Here is a tiny trained network, its code and every weight. The questions are about switching its units off for an input and a class, where a switched-off unit gives its printed mean instead of its output.

import numpy as np


def w(rows, s, z=0):
    codes = np.array(rows[::2]) - 128.0
    scale = np.full(codes.shape[1], s)
    scale[-1] = z or s
    return codes * scale


def norm(h):
    return h / np.sqrt((h * h).mean(-1, keepdims=True) + 1e-5)


def f(y):
    return np.maximum(y, 0)


def log_softmax(a):
    a = a - a.max(-1, keepdims=True)
    return a - np.log(np.exp(a).sum(-1, keepdims=True))


def net(x, mask):
    res = np.array(x, float).reshape(1, 4) / 4 @ E
    u = 0
    for l in range(4):
        y = f(norm(res) @ A[l][:, :-1].T + A[l][:, -1])
        res = res + np.where(mask[u : u + 6], y, B[l][:, -1]) @ B[l][:, :-1]
        u += 6
    return log_softmax(norm(res)[-1] @ U[:, :-1].T + U[:, -1])


A, B = {}, {}
E = w([
[220,171,131,171,79,136],'x0',
[101,114,90,200,62,206],'x1',
[223,254,170,162,192,29],'x2',
[255,166,88,22,127,49],'x3',
],0.0043)
A[0] = w([
[74,131,215,135,184,31,29],'0.n0',
[51,135,124,108,189,92,78],'0.n1',
[165,92,137,172,127,152,2],'0.n2',
[101,144,108,112,69,164,45],'0.n3',
[84,124,254,157,141,110,89],'0.n4',
[70,104,122,108,101,105,15],'0.n5',
],0.0082,0.0008)
B[0] = w([
[136,149,74,181,120,140,253],'0.n0',
[96,172,188,112,148,185,229],'0.n1',
[89,117,105,101,152,109,159],'0.n2',
[152,32,24,120,137,130,188],'0.n3',
[166,173,125,182,154,127,231],'0.n4',
[179,178,155,138,151,255,193],'0.n5',
],0.0087,0.0044)
A[1] = w([
[143,140,144,64,183,178,125],'1.n0',
[1,170,139,148,205,211,131],'1.n1',
[151,73,119,169,92,135,95],'1.n2',
[35,158,153,165,166,55,137],'1.n3',
[140,213,116,172,119,107,11],'1.n4',
[126,87,175,251,154,95,187],'1.n5',
],0.0076,0.0011)
B[1] = w([
[131,164,112,150,65,189,171],'1.n0',
[219,10,173,123,71,156,254],'1.n1',
[59,115,3,84,121,39,158],'1.n2',
[139,115,102,188,216,176,158],'1.n3',
[184,79,102,134,18,115,197],'1.n4',
[91,113,70,48,253,155,185],'1.n5',
],0.0058,0.0075)
A[2] = w([
[130,134,152,253,176,136,123],'2.n0',
[36,75,202,231,216,165,129],'2.n1',
[120,122,34,196,20,206,189],'2.n2',
[114,39,130,100,132,82,197],'2.n3',
[176,197,128,120,88,200,247],'2.n4',
[37,100,117,114,176,75,62],'2.n5',
],0.0059,0.0016)
B[2] = w([
[183,137,45,37,171,179,179],'2.n0',
[148,223,143,94,2,67,185],'2.n1',
[91,156,160,171,150,99,253],'2.n2',
[117,166,204,38,203,72,157],'2.n3',
[138,124,158,44,114,114,209],'2.n4',
[201,64,74,141,133,163,130],'2.n5',
],0.0087,0.0071)
A[3] = w([
[189,110,129,129,215,170,30],'3.n0',
[95,134,153,123,123,23,135],'3.n1',
[151,163,103,17,67,1,247],'3.n2',
[44,15,89,37,121,187,123],'3.n3',
[63,54,70,147,155,142,99],'3.n4',
[220,219,195,116,55,103,246],'3.n5',
],0.0061,0.0014)
B[3] = w([
[153,143,42,72,87,170,164],'3.n0',
[196,122,131,75,98,150,148],'3.n1',
[126,136,237,208,88,57,229],'3.n2',
[127,155,120,207,158,97,221],'3.n3',
[46,142,134,158,226,196,174],'3.n4',
[3,66,129,115,118,24,253],'3.n5',
],0.0061,0.007)
U = w([
[43,85,104,251,233,134,34],'0',
[219,187,49,107,158,143,73],'1',
[146,133,229,135,94,2,252],'2',
[143,71,237,100,87,221,82],'3',
],0.0096,0.0018)

Each question gives the input, the list of numbers given to net, and the class t.
The units are the neurons (one row each of A and B). Each row of codes is followed by its name. A weight is (code - 128) times the scale printed after its matrix; where a second scale follows, it is the last column's (A, B and U).
mask holds one flag per neuron, layer by layer. A switched-off neuron (its flag False) gives its mean, the last column of its row in B, instead of its output. The means were averaged over made-up inputs and are rounded, as every weight is.
A unit's drop is (log p(t) with every unit on - log p(t) with that unit switched off) / (log p(t) with every unit on - log p(t) with every unit switched off).
The circuit of an input: a set's keep is (log p(t) with only the set's units on - log p(t) with every unit switched off) / (log p(t) with every unit on - log p(t) with every unit switched off). Starting from the 12 units with the biggest drops (on a tie, the unit counted first), units are removed one at a time, each time the one whose removal leaves the highest keep (on an exact tie, the one counted first), for as long as the keep stays at least 0.8.
units of the circuit, in order: the units of the circuit, biggest drop first
top k neurons: the k neurons with the biggest drops, biggest first
top k neurons in layer l: the k neurons of layer l with the biggest drops, biggest first
drop of u: that unit's drop, to one decimal
input [-1,-2,-5,3], class 0: units of the circuit, in order : (2.n1)
input [-4,-1,0,2], class 3: units of the circuit, in order : (0.n1 1.n1)
input [-7,-5,3,-3], class 1: top 2 neurons : (2.n0 0.n0)
input [8,1,3,-7], class 1: top 2 neurons : (2.n0 1.n5)
input [5,2,6,-2], class 1: top 3 neurons : (1.n5 2.n1 2.n0)
input [-5,4,0,-7], class 3: top 2 neurons : (2.n1 1.n1)
input [-2,-6,4,1], class 1: top 4 neurons : (1.n3 2.n1 0.n0 0.n5)
input [2,-2,-2,-8], class 3: top 3 neurons : (1.n1 2.n1 0.n0)
input [8,5,-7,8], class 2: top 2 neurons : (3.n2 2.n3)
input [8,-3,-1,-6], class 1: top 2 neurons : (0.n4 3.n5)
input [6,1,4,-8], class 1: top 2 neurons : (2.n0 1.n5)
input [-5,6,-1,5], class 0: top 2 neurons : (2.n1 0.n3)
input [-7,-1,3,2], class 3: top 2 neurons : (0.n1 1.n1)
input [-6,-4,-2,-6], class 3: units of the circuit, in order : (1.n1)
input [-4,0,-2,-5], class 3: drop of 1.n1 : 0.1
input [-6,-3,0,-2], class 3: drop of 1.n1 : 0.2
input [-1,7,-2,6], class 0: drop of 2.n4 : 0.4
input [2,-1,-4,-3], class 0: top 2 neurons in layer 0 : (0.n3 0.n1)
